Here is a tiny trained network, its code and every weight. The questions are about switching its units off for an input and a class, where a switched-off unit gives its printed mean instead of its output.

import numpy as np


def w(rows, s, z=0):
    codes = np.array(rows[::2]) - 128.0
    scale = np.full(codes.shape[1], s)
    scale[-1] = z or s
    return codes * scale


def norm(h):
    return h / np.sqrt((h * h).mean(-1, keepdims=True) + 1e-5)


def f(y):
    return y / 2 * (1 + np.tanh(0.7978845608 * (y + 0.044715 * y**3)))


def log_softmax(a):
    a = a - a.max(-1, keepdims=True)
    return a - np.log(np.exp(a).sum(-1, keepdims=True))


def net(x, mask):
    res = np.array(x, float).reshape(1, 8) / 4 @ E
    u = 0
    for l in range(3):
        y = f(norm(res) @ A[l][:, :-1].T + A[l][:, -1])
        res = res + np.where(mask[u : u + 9], y, B[l][:, -1]) @ B[l][:, :-1]
        u += 9
    return log_softmax(norm(res)[-1] @ U[:, :-1].T + U[:, -1])


A, B = {}, {}
E = w([
[126,131,130,129,127,129,129],'x0',
[228,144,153,213,83,127,89],'x1',
[127,128,127,131,129,130,128],'x2',
[160,218,146,131,213,103,185],'x3',
[105,77,208,149,188,144,97],'x4',
[148,104,161,116,113,161,186],'x5',
[129,128,127,128,127,129,129],'x6',
[136,138,61,160,172,252,105],'x7',
],0.012)
A[0] = w([
[159,170,109,121,193,93,148,97],'0.n1',
[117,142,76,138,193,47,15,97],'0.n2',
[178,116,148,186,107,90,112,123],'0.n3',
[161,173,193,139,193,138,138,80],'0.n4',
[191,122,121,197,143,128,118,2],'0.n5',
[128,48,168,159,219,98,108,78],'0.n6',
[183,146,142,205,78,139,136,6],'0.n7',
[201,47,166,100,124,177,249,109],'0.n8',
[130,137,119,121,159,174,82,87],'0.n9',
],0.012,0.006)
B[0] = w([
[100,77,111,174,150,91,110,224],'0.n1',
[29,203,153,207,25,166,155,246],'0.n2',
[43,131,143,42,184,117,78,233],'0.n3',
[120,34,119,180,150,119,125,216],'0.n4',
[77,155,158,67,187,120,49,167],'0.n5',
[177,138,179,68,39,207,200,217],'0.n6',
[127,149,127,102,179,106,41,194],'0.n7',
[8,233,100,218,44,118,72,254],'0.n8',
[130,137,116,132,124,203,172,179],'0.n9',
],0.011,0.004)
A[1] = w([
[87,124,175,92,102,46,119,225],'1.n1',
[165,127,215,122,143,172,148,48],'1.n2',
[63,122,84,144,111,128,212,111],'1.n3',
[124,163,56,143,157,79,98,105],'1.n4',
[130,14,88,127,64,139,85,2],'1.n5',
[195,198,2,64,66,77,134,119],'1.n6',
[91,150,110,140,147,215,98,131],'1.n7',
[170,208,93,154,185,81,161,60],'1.n8',
[54,116,116,35,159,138,182,36],'1.n9',
],0.011,0.0071)
B[1] = w([
[161,132,59,108,129,162,135,254],'1.n1',
[124,108,205,110,90,177,135,133],'1.n2',
[146,127,157,120,159,119,47,193],'1.n3',
[105,77,179,111,111,165,141,164],'1.n4',
[107,63,129,200,169,112,118,144],'1.n5',
[120,84,254,134,111,204,144,189],'1.n6',
[144,126,99,90,87,106,149,210],'1.n7',
[119,89,158,157,151,128,122,146],'1.n8',
[103,154,155,110,171,130,34,146],'1.n9',
],0.014,0.0095)
A[2] = w([
[110,97,73,148,158,201,106,117],'2.n1',
[181,113,136,91,180,189,109,254],'2.n2',
[127,215,172,163,222,123,204,81],'2.n3',
[117,199,97,174,130,130,78,165],'2.n4',
[247,159,165,190,99,104,53,79],'2.n5',
[143,21,95,196,174,90,149,79],'2.n6',
[113,106,171,63,71,3,153,165],'2.n7',
[147,113,80,111,36,148,89,217],'2.n8',
[94,123,171,191,113,152,135,132],'2.n9',
],0.012,0.0047)
B[2] = w([
[200,160,123,169,144,100,125,186],'2.n1',
[183,169,147,97,106,39,147,197],'2.n2',
[86,7,92,200,74,174,73,146],'2.n3',
[104,133,120,68,91,72,163,194],'2.n4',
[7,117,71,64,208,233,47,139],'2.n5',
[145,70,124,66,132,30,161,151],'2.n6',
[207,193,54,187,144,224,132,161],'2.n7',
[129,122,151,155,201,68,174,249],'2.n8',
[106,116,128,96,107,89,203,179],'2.n9',
],0.011)
U = w([
[79,161,125,52,204,127,28,119],'0',
[28,201,87,193,52,132,121,87],'1',
[148,104,209,117,113,180,150,130],'2',
[112,7,95,187,178,68,112,80],'3',
[226,200,41,136,161,133,166,86],'4',
[129,148,138,112,135,64,144,253],'5',
],0.017,0.011)

Each question gives the input, the list of numbers given to net, and the class t.
The units are the neurons (one row each of A and B). Each row of codes is followed by its name. A weight is (code - 128) times the scale printed after its matrix; where a second scale follows, it is the last column's (A, B and U).
mask holds one flag per neuron, layer by layer. A switched-off neuron (its flag False) gives its mean, the last column of its row in B, instead of its output. The means were averaged over made-up inputs and are rounded, as every weight is.
A unit's drop is (log p(t) with every unit on - log p(t) with that unit switched off) / (log p(t) with every unit on - log p(t) with every unit switched off).
The circuit of an input: a set's keep is (log p(t) with only the set's units on - log p(t) with every unit switched off) / (log p(t) with every unit on - log p(t) with every unit switched off). Starting from the 12 units with the biggest drops (on a tie, the unit counted first), units are removed one at a time, each time the one whose removal leaves the highest keep (on an exact tie, the one counted first), for as long as the keep stays at least 0.8.
units of the circuit, in order: the units of the circuit, biggest drop first
k most important neurons: the k neurons with the biggest drops, biggest first
k most important neurons of layer l: the k neurons of layer l with the biggest drops, biggest first
input [8,-5,-3,-3,-8,-6,-4,5], class 2: 2 most important neurons of layer 0 => 0.n8, 0.n3
input [-6,-5,-5,7,-3,-6,3,-5], class 3: 2 most important neurons of layer 0 => 0.n8, 0.n3
input [4,5,7,4,-7,-6,2,-8], class 4: most important neuron => 2.n7
input [-2,2,3,-4,-2,-5,-6,7], class 4: 2 most important neurons of layer 0 => 0.n8, 0.n9
input [-1,-2,0,-5,-6,4,-1,-1], class 2: units of the circuit, in order => 1.n6, 0.n2
input [-2,-7,-4,0,8,-2,-7,-4], class 2: 4 most important neurons => 0.n6, 0.n3, 1.n2, 0.n8
input [6,-6,-8,7,-4,-6,-7,-6], class 3: 3 most important neurons of layer 0 => 0.n8, 0.n3, 0.n6
input [-1,0,-4,2,-5,-7,0,-8], class 4: 2 most important neurons => 2.n7, 0.n8
input [2,7,8,-3,-7,7,4,-5], class 0: 2 most important neurons of layer 0 => 0.n7, 0.n2
input [2,-4,-3,-6,-6,-2,0,5], class 2: 2 most important neurons of layer 0 => 0.n4, 0.n1
input [-2,-6,-1,8,7,2,7,3], class 3: 4 most important neurons => 2.n3, 0.n4, 0.n1, 1.n6
input [7,3,6,-8,-7,-1,0,8], class 3: units of the circuit, in order => 1.n5, 0.n8
input [-3,-5,2,-2,-4,-6,8,6], class 5: 3 most important neurons of layer 1 => 1.n1, 1.n3, 1.n7
input [-5,-1,-7,4,-5,7,-6,2], class 1: units of the circuit, in order => 0.n8
input [5,7,4,4,-3,-8,6,-2], class 1: 2 most important neurons => 0.n2, 1.n3
input [-2,-8,2,-7,-1,-2,-2,-3], class 0: 2 most important neurons => 1.n9, 0.n4
input [-3,-6,-4,0,5,-6,1,-7], class 4: 2 most important neurons => 2.n7, 0.n3
input [5,0,5,-7,-8,-6,-3,3], class 2: units of the circuit, in order => 1.n6, 0.n8
input [-4,-5,5,1,-6,-3,-1,-6], class 2: 2 most important neurons => 1.n6, 0.n3
input [8,8,-5,1,8,-6,2,4], class 0: units of the circuit, in order => 2.n5
